Below is a small trained network, with its code and all its weights. Each question gives an input and a target symbol and asks what happens when units are switched off, that is, made to give their printed mean instead of their output.

import numpy as np


def w(rows, s, z=0):
    codes = np.array(rows[::2]) - 128.0
    scale = np.full(codes.shape[1], s)
    scale[-1] = z or s
    return codes * scale


def f(y):
    return np.maximum(y, 0)


def softmax(a):
    e = np.exp(a - a.max(-1, keepdims=True))
    return e / e.sum(-1, keepdims=True)


def log_softmax(a):
    a = a - a.max(-1, keepdims=True)
    return a - np.log(np.exp(a).sum(-1, keepdims=True))


def net(x, mask):
    ids = ['αβγδεζηθλμξστφψω'.index(c) for c in x.split()]
    T = len(ids)
    res = E[ids] + P[:T]
    u = 0
    for l in range(2):
        q, k, v = (res @ M[l].T for M in (Q, K, V))
        z = softmax(np.where(np.tri(T) > 0, q @ k.T / 3**0.5, -1e9)) @ v
        res = res + np.where(mask[u], z, O[l][:, -1]) @ O[l][:, :-1]
        u += 1
        y = f(res @ A[l][:, :-1].T + A[l][:, -1])
        res = res + np.where(mask[u : u + 12], y, B[l][:, -1]) @ B[l][:, :-1]
        u += 12
    return log_softmax(res[-1] @ U[:, :-1].T + U[:, -1])


Q, K, V, O, A, B = {}, {}, {}, {}, {}, {}
E = w([
[86,148,151,76,210],'α',
[105,152,157,85,175],'β',
[105,151,158,83,178],'γ',
[40,48,235,129,140],'δ',
[32,163,105,3,180],'ε',
[92,151,151,80,190],'ζ',
[136,210,96,116,71],'η',
[219,150,222,118,93],'θ',
[144,28,182,180,184],'λ',
[96,157,153,86,184],'μ',
[212,38,27,67,120],'ξ',
[109,148,157,93,168],'σ',
[169,222,78,73,108],'τ',
[72,156,190,189,105],'φ',
[127,156,111,206,206],'ψ',
[95,150,162,96,186],'ω',
],0.016)
P = w([
[78,103,65,97,114],'0',
[90,115,108,108,135],'1',
[104,129,131,114,147],'2',
[120,144,141,127,152],'3',
[119,159,158,131,163],'4',
[126,172,164,139,172],'5',
[141,184,175,147,177],'6',
[140,197,189,152,187],'7',
[142,213,192,158,194],'8',
[155,225,199,169,203],'9',
[162,238,213,174,204],'10',
[175,246,224,191,213],'11',
[176,255,233,193,223],'12',
[166,254,245,193,244],'13',
],0.0066)
Q[0] = w([
[157,136,186,138,171],'0.h0',
[96,31,132,183,84],'0.h0',
[70,231,226,67,253],'0.h0',
],0.014)
K[0] = w([
[148,148,147,148,170],'0.h0',
[133,19,132,109,123],'0.h0',
[145,254,185,173,149],'0.h0',
],0.018)
V[0] = w([
[181,113,118,123,244],'0.h0',
[115,102,178,214,140],'0.h0',
[149,119,166,50,113],'0.h0',
],0.011)
O[0] = w([
[173,43,66,92,130,254],'0.h0',
[87,104,138,108,1,245],'0.h0',
[141,105,227,105,204,122],'0.h0',
],0.0094,0.0052)
A[0] = w([
[145,11,134,176,129,106],'0.n0',
[168,124,102,61,146,129],'0.n1',
[113,101,127,74,195,122],'0.n2',
[168,183,119,40,103,148],'0.n3',
[180,118,160,213,123,224],'0.n4',
[164,106,143,162,117,81],'0.n5',
[176,110,183,141,64,174],'0.n6',
[2,153,193,126,112,252],'0.n7',
[103,186,128,236,177,153],'0.n8',
[155,61,159,248,164,78],'0.n9',
[155,116,85,118,66,24],'0.n10',
[168,93,113,166,111,121],'0.n11',
],0.0086,0.0029)
B[0] = w([
[99,129,255,99,94,167],'0.n0',
[119,20,111,67,176,174],'0.n1',
[141,147,169,77,96,187],'0.n2',
[85,152,123,50,99,214],'0.n3',
[28,157,74,30,118,225],'0.n4',
[112,160,99,92,189,162],'0.n5',
[82,198,91,61,123,254],'0.n6',
[144,203,181,118,39,230],'0.n7',
[203,126,7,143,113,167],'0.n8',
[14,101,47,4,51,160],'0.n9',
[186,179,143,119,217,170],'0.n10',
[133,135,147,63,99,166],'0.n11',
],0.0054,0.0066)
Q[1] = w([
[128,6,127,114,174],'1.h0',
[96,63,155,195,133],'1.h0',
[101,195,227,7,79],'1.h0',
],0.011)
K[1] = w([
[178,21,150,139,113],'1.h0',
[103,85,188,208,125],'1.h0',
[53,162,123,2,115],'1.h0',
],0.0097)
V[1] = w([
[1,54,185,140,157],'1.h0',
[240,174,146,90,108],'1.h0',
[102,5,201,170,98],'1.h0',
],0.0057)
O[1] = w([
[27,99,5,107,77,110],'1.h0',
[254,132,209,150,106,211],'1.h0',
[5,116,224,37,180,3],'1.h0',
],0.0059,0.0061)
A[1] = w([
[78,167,105,84,48,211],'1.n0',
[164,122,1,68,223,130],'1.n1',
[135,178,163,241,158,97],'1.n2',
[158,64,108,67,124,106],'1.n3',
[138,132,137,99,65,49],'1.n4',
[103,154,229,140,177,141],'1.n5',
[59,141,202,183,91,4],'1.n6',
[115,171,41,164,103,27],'1.n7',
[165,204,111,114,78,82],'1.n8',
[161,143,194,141,126,187],'1.n9',
[173,204,159,181,54,153],'1.n10',
[169,73,220,80,125,161],'1.n11',
],0.0079,0.0046)
B[1] = w([
[206,125,152,220,118,248],'1.n0',
[135,64,193,221,145,188],'1.n1',
[121,116,38,100,181,143],'1.n2',
[93,144,45,142,149,167],'1.n3',
[104,109,126,142,195,176],'1.n4',
[132,83,58,143,75,172],'1.n5',
[202,65,198,112,219,147],'1.n6',
[185,80,130,2,148,154],'1.n7',
[87,86,147,151,145,227],'1.n8',
[105,206,130,88,126,201],'1.n9',
[42,129,113,118,156,243],'1.n10',
[175,118,108,65,112,218],'1.n11',
],0.0076,0.011)
U = w([
[86,92,124,125,189,83],'α',
[125,102,131,135,126,40],'β',
[129,105,123,134,134,40],'γ',
[154,49,217,145,94,25],'δ',
[117,100,139,134,171,59],'ε',
[115,101,120,133,148,60],'ζ',
[79,188,17,124,185,95],'η',
[188,178,126,38,49,199],'θ',
[18,79,70,84,98,154],'λ',
[111,110,122,128,151,122],'μ',
[165,58,126,96,154,23],'ξ',
[123,106,126,129,123,51],'σ',
[216,126,179,175,193,34],'τ',
[60,161,183,226,104,214],'φ',
[201,58,34,218,1,253],'ψ',
[126,108,117,138,125,95],'ω',
],0.0064,0.005)

Each question gives the input, a string of symbols that net reads in full, and the target symbol t.
The units are the heads (3 rows each of Q, K, V and O) and the neurons (one row each of A and B). Each row of codes is followed by its name. A weight is (code - 128) times the scale printed after its matrix; where a second scale follows, it is the last column's (O, A, B and U).
mask holds one flag per unit, layer by layer, with each layer's heads first. A switched-off unit (its flag False) gives its mean, the last column of its rows in O or B, instead of its output. The means were averaged over made-up inputs and are rounded, as every weight is.
A unit's drop is (log p(t) with every unit on - log p(t) with that unit switched off) / (log p(t) with every unit on - log p(t) with every unit switched off).
The circuit of an input: a set's keep is (log p(t) with only the set's units on - log p(t) with every unit switched off) / (log p(t) with every unit on - log p(t) with every unit switched off). Starting from the 12 units with the biggest drops (on a tie, the unit counted first), units are removed one at a time, each time the one whose removal leaves the highest keep (on an exact tie, the one counted first), for as long as the keep stays at least 0.8.
circuit, biggest first: the units of the circuit, biggest drop first
most important unit: the unit with the biggest drop
k most important neurons: the k neurons with the biggest drops, biggest first
top k neurons in layer l: the k neurons of layer l with the biggest drops, biggest first
input β θ α φ, target φ: circuit, biggest first => [0.n7; 0.h0]
input θ θ λ θ α ψ θ ψ μ δ, target δ: 2 most important neurons => [1.n6; 0.n0]
input θ δ η α, target η: most important unit => 0.h0
input λ ε θ α τ, target τ: circuit, biggest first => [0.h0; 1.n1]
input ω ζ δ θ ψ μ θ θ τ φ θ θ λ, target λ: circuit, biggest first => [0.n9; 1.h0]
input θ ψ α ψ μ ψ α θ θ ε ε, target θ: circuit, biggest first => [0.n7; 1.n10]
input μ ψ θ ε θ ψ φ σ, target ψ: circuit, biggest first => [1.n0; 0.h0]
input ε θ θ θ α ψ τ θ θ θ θ ψ θ, target ψ: top 2 neurons in layer 1 => [1.n0; 1.n9]
input ψ θ λ ψ η φ τ α θ τ γ, target τ: circuit, biggest first => [0.h0; 1.h0]
input τ ψ θ θ ω ψ ψ ε ψ ε, target ψ: circuit, biggest first => [0.h0; 1.n0]
input ψ ψ α θ ψ μ, target ψ: circuit, biggest first => [0.h0; 1.n10]
input φ φ θ α τ α, target τ: circuit, biggest first => [0.h0; 0.n8; 1.h0]
input ζ ψ φ, target φ: circuit, biggest first => [0.n7; 0.h0; 1.n11]
input ξ μ θ ψ θ γ, target θ: top 2 neurons in layer 0 => [0.n6; 0.n4]
input θ θ θ θ θ θ φ σ, target φ: 2 most important neurons => [0.n7; 1.n10]
input ψ η ζ, target η: top 2 neurons in layer 1 => [1.n2; 1.n0]
input α μ θ ψ φ α δ, target δ: most important unit => 1.n6
input θ θ α ψ θ ψ η, target η: top 4 neurons in layer 1 => [1.n10; 1.n2; 1.n1; 1.n0]
input ψ ε θ α θ θ λ φ θ θ θ α ψ θ, target ψ: 2 most important neurons => [1.n0; 1.n9]
input θ θ ζ θ φ ε ξ δ μ ψ ψ α φ ζ, target φ: top 2 neurons in layer 0 => [0.n7; 0.n4]
input μ ψ α σ θ θ θ α, target θ: top 2 neurons in layer 0 => [0.n4; 0.n6]
input φ φ σ ψ α, target ψ: top neuron in layer 1 => [1.n10]
